Below is a small trained network, with its code and all its weights. Each question gives an input and a class and asks what happens when units are switched off, that is, made to give their printed mean instead of their output.

import numpy as np


def w(rows, s, z=0):
    codes = np.array(rows[::2]) - 128.0
    scale = np.full(codes.shape[1], s)
    scale[-1] = z or s
    return codes * scale


def f(y):
    return y / 2 * (1 + np.tanh(0.7978845608 * (y + 0.044715 * y**3)))


def log_softmax(a):
    a = a - a.max(-1, keepdims=True)
    return a - np.log(np.exp(a).sum(-1, keepdims=True))


def net(x, mask):
    res = np.array(x, float).reshape(1, 8) / 4 @ E
    y = f(res @ A[0][:, :-1].T + A[0][:, -1])
    res = res + np.where(mask, y, B[0][:, -1]) @ B[0][:, :-1]
    return log_softmax(res[-1] @ U[:, :-1].T + U[:, -1])


A, B = {}, {}
E = w([
[124,128,129,128,132,124],'x0',
[121,127,128,134,130,126],'x1',
[101,244,114,123,32,107],'x2',
[136,59,44,108,104,1],'x3',
[182,208,59,184,191,140],'x4',
[175,118,182,208,87,72],'x5',
[111,116,121,144,127,130],'x6',
[127,129,129,132,126,128],'x7',
],0.0094)
A[0] = w([
[90,163,213,128,174,143,7],'neuron 0',
[106,134,69,87,116,34,48],'neuron 1',
[136,139,87,55,124,167,57],'neuron 2',
[118,57,163,132,177,134,43],'neuron 3',
[139,104,115,114,148,31,56],'neuron 4',
[163,14,149,134,237,163,3],'neuron 5',
[113,167,104,97,37,150,32],'neuron 6',
[108,151,175,128,162,182,23],'neuron 7',
[44,92,71,55,165,191,98],'neuron 8',
[120,122,192,82,129,98,18],'neuron 9',
[73,93,156,123,101,124,57],'neuron 10',
[152,79,49,130,105,111,15],'neuron 11',
[102,153,50,74,137,152,125],'neuron 12',
[148,131,6,197,161,150,129],'neuron 13',
[134,75,53,115,133,71,85],'neuron 14',
[169,138,188,162,109,196,62],'neuron 15',
[131,124,162,159,125,196,14],'neuron 16',
[109,90,169,95,107,124,41],'neuron 17',
[196,88,176,209,85,108,108],'neuron 18',
[55,78,173,42,97,144,104],'neuron 19',
[203,84,136,103,212,121,66],'neuron 20',
[87,55,149,96,24,109,116],'neuron 21',
],0.011,0.0053)
B[0] = w([
[109,114,124,86,119,161,172],'neuron 0',
[96,103,130,79,105,189,230],'neuron 1',
[129,94,130,124,138,70,164],'neuron 2',
[121,176,95,138,93,137,185],'neuron 3',
[95,83,165,78,138,183,212],'neuron 4',
[99,165,42,158,26,117,250],'neuron 5',
[96,143,72,152,64,129,181],'neuron 6',
[95,88,167,57,139,166,179],'neuron 7',
[127,76,209,158,134,2,232],'neuron 8',
[149,154,98,140,157,134,142],'neuron 9',
[162,196,116,112,164,142,160],'neuron 10',
[94,113,128,70,117,185,180],'neuron 11',
[147,87,138,159,109,50,211],'neuron 12',
[204,198,130,136,193,148,238],'neuron 13',
[71,126,204,54,164,194,241],'neuron 14',
[88,69,140,60,166,148,202],'neuron 15',
[119,111,128,73,127,145,166],'neuron 16',
[153,152,102,140,186,156,161],'neuron 17',
[147,53,140,121,146,10,235],'neuron 18',
[180,211,104,148,191,134,230],'neuron 19',
[125,156,94,166,87,127,204],'neuron 20',
[183,175,97,168,173,141,254],'neuron 21',
],0.0091,0.0081)
U = w([
[79,98,172,61,110,155,94],'0',
[142,119,148,146,111,93,249],'1',
[199,161,117,140,167,115,89],'2',
[88,148,82,150,1,93,94],'3',
[146,77,185,133,108,7,96],'4',
],0.01,0.013)

Each question gives the input, the list of numbers given to net, and the class t.
The units are the neurons (one row each of A and B). Each row of codes is followed by its name. A weight is (code - 128) times the scale printed after its matrix; where a second scale follows, it is the last column's (A, B and U).
mask holds one flag per neuron, in row order. A switched-off neuron (its flag False) gives its mean, the last column of its row in B, instead of its output. The means were averaged over made-up inputs and are rounded, as every weight is.
A unit's drop is (log p(t) with every unit on - log p(t) with that unit switched off) / (log p(t) with every unit on - log p(t) with every unit switched off).
The circuit of an input: a set's keep is (log p(t) with only the set's units on - log p(t) with every unit switched off) / (log p(t) with every unit on - log p(t) with every unit switched off). Starting from the 12 units with the biggest drops (on a tie, the unit counted first), units are removed one at a time, each time the one whose removal leaves the highest keep (on an exact tie, the one counted first), for as long as the keep stays at least 0.8.
units of the circuit, in order: the units of the circuit, biggest drop first
unit that matters most: the unit with the biggest drop
k most important neurons: the k neurons with the biggest drops, biggest first
drop when u is switched off: that unit's drop, to one decimal
input [4,3,-8,-1,-6,0,6,8], class 3: units of the circuit, in order -> (neuron 5)
input [8,1,-6,7,-8,-7,0,7], class 1: 4 most important neurons -> (neuron 8; neuron 19; neuron 21; neuron 5)
input [3,8,7,-5,-8,2,4,5], class 2: units of the circuit, in order -> (neuron 19; neuron 21)
input [3,-8,-6,-4,4,-5,6,-1], class 3: 2 most important neurons -> (neuron 5; neuron 20)
input [-2,-3,-1,-8,7,4,-5,-1], class 0: units of the circuit, in order -> (neuron 15; neuron 7)
input [-7,0,0,7,-6,7,6,0], class 0: units of the circuit, in order -> (neuron 14; neuron 4)
input [-5,7,6,-6,-4,-7,8,1], class 4: 2 most important neurons -> (neuron 8; neuron 12)
input [-3,5,-2,7,7,6,-7,4], class 0: 2 most important neurons -> (neuron 14; neuron 4)
input [5,-7,-3,-7,-4,7,1,2], class 0: 2 most important neurons -> (neuron 15; neuron 8)
input [-1,8,-6,-2,4,4,0,3], class 3: units of the circuit, in order -> (neuron 5; neuron 20)
input [0,4,4,-4,4,2,-7,-6], class 0: units of the circuit, in order -> (neuron 21; neuron 15)
input [-5,7,4,-7,2,8,4,-8], class 4: 4 most important neurons -> (neuron 18; neuron 14; neuron 1; neuron 4)
input [-5,2,3,4,7,4,6,3], class 2: 2 most important neurons -> (neuron 13; neuron 8)
input [4,-5,-3,6,5,-6,-8,-7], class 0: unit that matters most -> neuron 14
input [7,-3,6,-7,6,8,4,1], class 4: 3 most important neurons -> (neuron 18; neuron 14; neuron 1)
input [-6,-3,-6,3,-7,4,7,-8], class 2: units of the circuit, in order -> (neuron 21; neuron 19)
input [4,8,5,-1,-7,-8,-1,1], class 4: 2 most important neurons -> (neuron 8; neuron 12)
input [2,5,2,-2,-1,5,5,-6], class 4: 2 most important neurons -> (neuron 18; neuron 5)
input [1,-5,-4,1,-2,1,-6,-1], class 3: 2 most important neurons -> (neuron 5; neuron 13)
input [4,-6,0,4,-8,-8,2,2], class 2: units of the circuit, in order -> (neuron 19)
input [4,2,4,-7,-8,3,-3,-7], class 2: 3 most important neurons -> (neuron 19; neuron 21; neuron 14)
input [0,-1,1,1,-6,-8,-7,7], class 4: drop when neuron 2 is switched off -> 0.1
input [-3,-1,-6,0,-3,-3,-4,0], class 3: drop when neuron 5 is switched off -> 0.5
input [-1,-7,-3,-2,-7,-4,2,1], class 2: drop when neuron 19 is switched off -> 0.3
